Below are the code and all the weights of a small trained network. Each question names an input and a target symbol and asks about switching units off, where a switched-off unit gives its printed mean instead of its output.

import numpy as np


def w(rows, s, z=0):
    codes = np.array(rows[::2]) - 128.0
    scale = np.full(codes.shape[1], s)
    scale[-1] = z or s
    return codes * scale


def f(y):
    return np.maximum(y, 0)


def softmax(a):
    e = np.exp(a - a.max(-1, keepdims=True))
    return e / e.sum(-1, keepdims=True)


def log_softmax(a):
    a = a - a.max(-1, keepdims=True)
    return a - np.log(np.exp(a).sum(-1, keepdims=True))


def net(x, mask):
    ids = ['ΔΣΨβεζηλξω'.index(c) for c in x.split()]
    T = len(ids)
    res = E[ids] + P[:T]
    u = 0
    for l in range(3):
        r = res
        for j in range(2):
            rows = slice(3 * j, 3 * j + 3)
            q, k, v = (r @ M[l][rows].T for M in (Q, K, V))
            z = softmax(np.where(np.tri(T) > 0, q @ k.T / 3**0.5, -1e9)) @ v
            o = O[l][rows]
            res = res + np.where(mask[u + j], z, o[:, -1]) @ o[:, :-1]
        u += 2
        y = f(res @ A[l][:, :-1].T + A[l][:, -1])
        res = res + np.where(mask[u : u + 8], y, B[l][:, -1]) @ B[l][:, :-1]
        u += 8
    return log_softmax(res[-1] @ U[:, :-1].T + U[:, -1])


Q, K, V, O, A, B = {}, {}, {}, {}, {}, {}
E = w([
[124,179,120,180,176,128,144,117],'Δ',
[93,148,17,128,177,176,139,145],'Σ',
[104,208,144,121,118,138,180,155],'Ψ',
[118,219,146,110,92,168,171,122],'β',
[87,138,254,121,107,109,101,166],'ε',
[208,101,105,146,63,149,129,140],'ζ',
[135,131,154,140,176,86,57,142],'η',
[119,113,109,154,224,117,117,47],'λ',
[100,151,146,107,157,95,83,129],'ξ',
[123,191,83,168,121,60,158,144],'ω',
],0.023)
P = w([
[71,213,105,255,15,88,122,85],'0',
[102,172,109,177,68,74,98,127],'1',
[130,157,123,157,98,99,88,120],'2',
[146,147,124,143,112,114,90,115],'3',
[156,139,126,130,124,130,92,110],'4',
[158,132,116,120,132,136,101,110],'5',
[161,126,111,114,139,142,106,113],'6',
[161,119,103,107,147,143,111,111],'7',
[166,113,95,102,154,143,116,112],'8',
[167,104,88,96,148,132,111,120],'9',
],0.011)
Q[0] = w([
[121,39,114,144,119,180,97,123],'L0H1',
[145,158,73,141,123,132,89,110],'L0H1',
[101,125,115,149,122,147,98,150],'L0H1',
[117,123,161,146,189,180,75,51],'L0H2',
[45,132,194,57,133,65,184,159],'L0H2',
[170,114,106,2,174,125,166,138],'L0H2',
],0.0087)
K[0] = w([
[168,115,188,155,54,119,96,152],'L0H1',
[176,122,47,120,155,134,144,111],'L0H1',
[191,150,169,79,144,88,116,85],'L0H1',
[118,149,189,108,130,39,69,24],'L0H2',
[153,235,201,161,29,45,86,219],'L0H2',
[30,219,141,2,227,127,112,136],'L0H2',
],0.0061)
V[0] = w([
[66,151,30,133,158,183,65,32],'L0H1',
[106,118,136,116,146,98,120,63],'L0H1',
[237,2,75,125,76,160,175,100],'L0H1',
[110,142,143,212,139,220,109,155],'L0H2',
[28,63,102,162,130,106,61,194],'L0H2',
[106,178,67,127,119,133,105,117],'L0H2',
],0.007)
O[0] = w([
[107,75,211,234,125,147,131,170,246],'L0H1',
[172,179,149,138,178,195,253,97,105],'L0H1',
[83,58,129,61,168,165,135,153,43],'L0H1',
[118,151,108,51,86,60,73,186,205],'L0H2',
[146,186,105,109,133,175,160,90,140],'L0H2',
[155,157,223,96,130,155,87,167,254],'L0H2',
],0.0071,0.0048)
A[0] = w([
[89,89,156,160,127,73,20,177,202],'L0N1',
[66,126,127,128,202,27,161,120,141],'L0N2',
[85,150,15,155,133,145,98,111,110],'L0N3',
[125,116,97,85,150,76,103,58,71],'L0N4',
[203,172,172,178,109,14,106,86,254],'L0N5',
[66,2,89,13,93,99,232,104,93],'L0N6',
[164,129,163,178,230,72,205,133,138],'L0N7',
[134,175,101,142,138,186,205,156,106],'L0N8',
],0.0074,0.0028)
B[0] = w([
[171,166,182,193,101,200,153,107,198],'L0N1',
[114,128,203,128,109,131,91,89,149],'L0N2',
[106,143,163,236,158,196,183,166,156],'L0N3',
[155,105,174,183,127,215,122,139,136],'L0N4',
[70,106,168,95,144,118,254,168,246],'L0N5',
[220,153,214,77,201,168,175,77,134],'L0N6',
[128,89,141,63,70,150,164,62,164],'L0N7',
[92,95,182,169,202,130,86,74,150],'L0N8',
],0.008,0.013)
Q[1] = w([
[94,156,133,111,168,100,164,106],'L1H1',
[80,107,70,139,145,107,21,123],'L1H1',
[133,74,123,139,166,137,84,154],'L1H1',
[217,134,184,100,157,178,125,115],'L1H2',
[123,134,69,206,128,66,117,81],'L1H2',
[106,102,2,140,161,78,76,169],'L1H2',
],0.0091)
K[1] = w([
[94,71,145,41,83,123,110,126],'L1H1',
[59,254,180,207,250,123,120,107],'L1H1',
[100,173,130,86,162,186,75,81],'L1H1',
[108,20,67,163,105,211,107,82],'L1H2',
[81,191,178,127,160,83,107,103],'L1H2',
[170,249,208,60,56,108,111,175],'L1H2',
],0.0064)
V[1] = w([
[92,55,118,111,146,136,25,112],'L1H1',
[234,141,105,128,139,222,98,87],'L1H1',
[2,137,253,88,191,110,171,30],'L1H1',
[155,65,89,107,20,109,30,44],'L1H2',
[191,156,177,131,78,115,150,22],'L1H2',
[99,178,127,92,159,99,34,56],'L1H2',
],0.0053)
O[1] = w([
[178,138,145,41,225,131,83,155,36],'L1H1',
[85,99,66,110,57,136,189,145,127],'L1H1',
[254,196,152,151,86,124,96,133,118],'L1H1',
[106,82,149,83,168,46,33,105,12],'L1H2',
[17,106,182,121,70,101,96,157,161],'L1H2',
[164,111,174,140,205,183,196,63,45],'L1H2',
],0.0056,0.011)
A[1] = w([
[149,101,81,116,68,95,117,135,202],'L1N1',
[110,121,148,106,109,142,137,149,224],'L1N2',
[208,52,124,65,126,134,65,108,139],'L1N3',
[82,147,124,174,151,71,96,87,156],'L1N4',
[205,126,120,80,157,135,11,112,89],'L1N5',
[84,117,178,137,165,139,137,95,114],'L1N6',
[110,107,150,51,191,123,156,152,5],'L1N7',
[70,197,104,90,122,134,100,92,144],'L1N8',
],0.012,0.0029)
B[1] = w([
[109,95,90,129,111,164,76,139,192],'L1N1',
[154,128,64,127,136,90,126,106,255],'L1N2',
[127,195,182,46,158,216,110,119,177],'L1N3',
[124,98,254,118,116,124,118,182,159],'L1N4',
[105,93,102,183,117,105,181,215,146],'L1N5',
[180,91,143,107,56,167,144,165,234],'L1N6',
[163,146,112,205,69,70,143,89,147],'L1N7',
[113,149,191,101,174,160,156,113,149],'L1N8',
],0.012,0.0089)
Q[2] = w([
[103,121,23,172,159,58,81,91],'L2H1',
[148,1,19,46,184,181,134,158],'L2H1',
[134,127,135,86,118,91,100,68],'L2H1',
[57,124,159,174,47,148,167,201],'L2H2',
[166,231,44,106,80,151,185,209],'L2H2',
[90,54,160,49,78,110,98,83],'L2H2',
],0.0079)
K[2] = w([
[70,131,122,144,130,2,192,167],'L2H1',
[128,61,83,172,176,145,117,107],'L2H1',
[174,119,149,124,102,54,181,89],'L2H1',
[192,129,133,76,54,186,96,78],'L2H2',
[194,92,82,113,104,117,117,105],'L2H2',
[157,45,163,160,84,172,168,67],'L2H2',
],0.0089)
V[2] = w([
[34,178,181,224,75,205,18,198],'L2H1',
[159,79,74,160,105,86,35,115],'L2H1',
[71,92,175,177,223,186,225,208],'L2H1',
[47,98,153,183,149,3,96,216],'L2H2',
[194,109,212,143,120,180,152,25],'L2H2',
[109,156,170,140,229,170,159,85],'L2H2',
],0.0052)
O[2] = w([
[213,168,127,100,148,154,124,141,251],'L2H1',
[184,147,157,151,90,195,192,119,96],'L2H1',
[78,196,92,1,59,49,126,206,149],'L2H1',
[113,50,101,130,174,110,86,133,97],'L2H2',
[88,118,114,62,102,155,224,119,158],'L2H2',
[96,107,194,104,131,172,126,198,65],'L2H2',
],0.0072,0.021)
A[2] = w([
[82,105,195,34,233,149,71,147,23],'L2N1',
[78,176,150,185,233,172,107,84,191],'L2N2',
[128,139,127,106,240,108,125,186,135],'L2N3',
[59,101,66,161,199,64,173,134,57],'L2N4',
[154,179,187,104,61,95,182,85,1],'L2N5',
[118,78,158,96,158,178,70,159,243],'L2N6',
[132,192,104,180,193,102,92,112,2],'L2N7',
[166,98,158,120,140,68,153,1,250],'L2N8',
],0.009,0.004)
B[2] = w([
[66,93,114,130,126,175,4,158,135],'L2N1',
[161,111,145,126,32,160,121,131,137],'L2N2',
[135,184,126,75,244,71,152,104,135],'L2N3',
[96,114,94,175,243,100,166,196,131],'L2N4',
[128,116,95,150,132,156,110,111,250],'L2N5',
[167,131,123,153,148,87,179,124,150],'L2N6',
[156,65,125,137,61,160,173,115,141],'L2N7',
[91,181,130,108,130,82,114,53,147],'L2N8',
],0.014,0.024)
U = w([
[77,161,190,254,77,193,131,162,131],'Δ',
[225,194,50,91,124,113,165,106,185],'Σ',
[105,224,100,97,180,118,165,100,160],'Ψ',
[45,201,38,103,153,165,69,111,128],'β',
[126,144,105,106,64,57,83,120,107],'ε',
[78,100,34,205,113,162,48,133,53],'ζ',
[146,86,150,147,94,84,133,197,252],'η',
[37,82,63,104,65,169,135,190,56],'λ',
[65,113,130,160,86,130,79,186,229],'ξ',
[85,110,69,175,139,133,136,177,104],'ω',
],0.0079,0.0031)

Each question gives the input, a string of symbols that net reads in full, and the target symbol t.
The units are the heads (3 rows each of Q, K, V and O) and the neurons (one row each of A and B). Each row of codes is followed by its name. A weight is (code - 128) times the scale printed after its matrix; where a second scale follows, it is the last column's (O, A, B and U).
mask holds one flag per unit, layer by layer, with each layer's heads first. A switched-off unit (its flag False) gives its mean, the last column of its rows in O or B, instead of its output. The means were averaged over made-up inputs and are rounded, as every weight is.
A unit's drop is (log p(t) with every unit on - log p(t) with that unit switched off) / (log p(t) with every unit on - log p(t) with every unit switched off).
The circuit of an input: a set's keep is (log p(t) with only the set's units on - log p(t) with every unit switched off) / (log p(t) with every unit on - log p(t) with every unit switched off). Starting from the 12 units with the biggest drops (on a tie, the unit counted first), units are removed one at a time, each time the one whose removal leaves the highest keep (on an exact tie, the one counted first), for as long as the keep stays at least 0.8.
units of the circuit, in order: the units of the circuit, biggest drop first
unit that matters most: the unit with the biggest drop
top k neurons: the k neurons with the biggest drops, biggest first
top k neurons in layer l: the k neurons of layer l with the biggest drops, biggest first
heads that matter: for each layer, one digit per head in row order, 1 if its drop is at least 0.15 and else 0, layers parted by /
input ξ Ψ λ Σ Σ β, target Δ: units of the circuit, in order : (L0H1)
input Δ ε ε λ ξ Ψ, target Δ: heads that matter : 11 / 11 / 00
input Δ ζ η ξ, target ξ: heads that matter : 01 / 11 / 00
input ζ ζ ζ Σ ξ ε, target Σ: units of the circuit, in order : (L1H2 L0H1)
input Δ Δ Δ ζ λ Σ λ ε Ψ, target λ: units of the circuit, in order : (L1H1 L2H1)
input η ζ η β ζ ζ ε, target ε: heads that matter : 00 / 11 / 00
input Σ ξ ω ζ ξ ζ ξ β, target Δ: units of the circuit, in order : (L0H1 L2H1 L0H2)
input Ψ ζ Ψ η, target η: heads that matter : 00 / 11 / 01
input Σ ω ζ ξ β ζ λ, target Δ: top 3 neurons : (L1N3 L1N1 L0N5)
input ζ ζ ε ε Σ ε ω η, target Δ: top 2 neurons : (L1N3 L1N1)
input ζ ζ Ψ Δ ζ λ, target λ: top 4 neurons : (L0N7 L1N5 L1N6 L0N4)
input ζ ω Ψ, target Ψ: top 2 neurons in layer 1 : (L1N8 L1N6)
input η β Ψ Ψ ζ η λ Ψ λ, target λ: heads that matter : 00 / 00 / 11
input λ η ζ ε ω η Δ ω, target λ: unit that matters most : L1N6
input ε ε ε η Ψ Ψ Δ, target Δ: top 4 neurons : (L0N5 L1N2 L0N3 L1N6)
input ζ η η ω, target ω: top 2 neurons in layer 0 : (L0N5 L0N1)
input ζ β ζ ζ Δ ξ η, target η: units of the circuit, in order : (L1H2 L1N4 L2N5)
input ζ ζ η ε ζ Ψ, target Ψ: top 2 neurons in layer 0 : (L0N3 L0N1)
input Ψ Σ Ψ λ ζ ζ η ξ, target Δ: units of the circuit, in order : (L0N5 L0H1 L2H1)
input Σ Σ η ε ζ ζ λ Δ, target Δ: units of the circuit, in order : (L0H1)
input ε Ψ ζ ζ ζ ω β, target β: heads that matter : 00 / 01 / 00
input ζ Σ η, target Σ: top 4 neurons in layer 0 : (L0N5 L0N3 L0N8 L0N1)
input Σ Σ λ, target Δ: heads that matter : 00 / 10 / 00
input η ξ η ω β Σ Σ Σ, target Ψ: heads that matter : 00 / 00 / 11
input ζ ζ λ ζ Δ Σ Σ ε Σ ζ, target β: heads that matter : 10 / 11 / 10
input λ ζ ξ ζ Δ ζ Δ, target λ: top 3 neurons in layer 1 : (L1N6 L1N5 L1N3)
input Ψ Σ λ η, target Δ: units of the circuit, in order : (L0N1)
input ζ ζ ζ ω ξ ε Ψ λ ξ ε, target λ: top 2 neurons : (L1N6 L0N7)
input ζ λ Δ ζ β ξ ζ β ε ζ, target β: heads that matter : 10 / 00 / 00
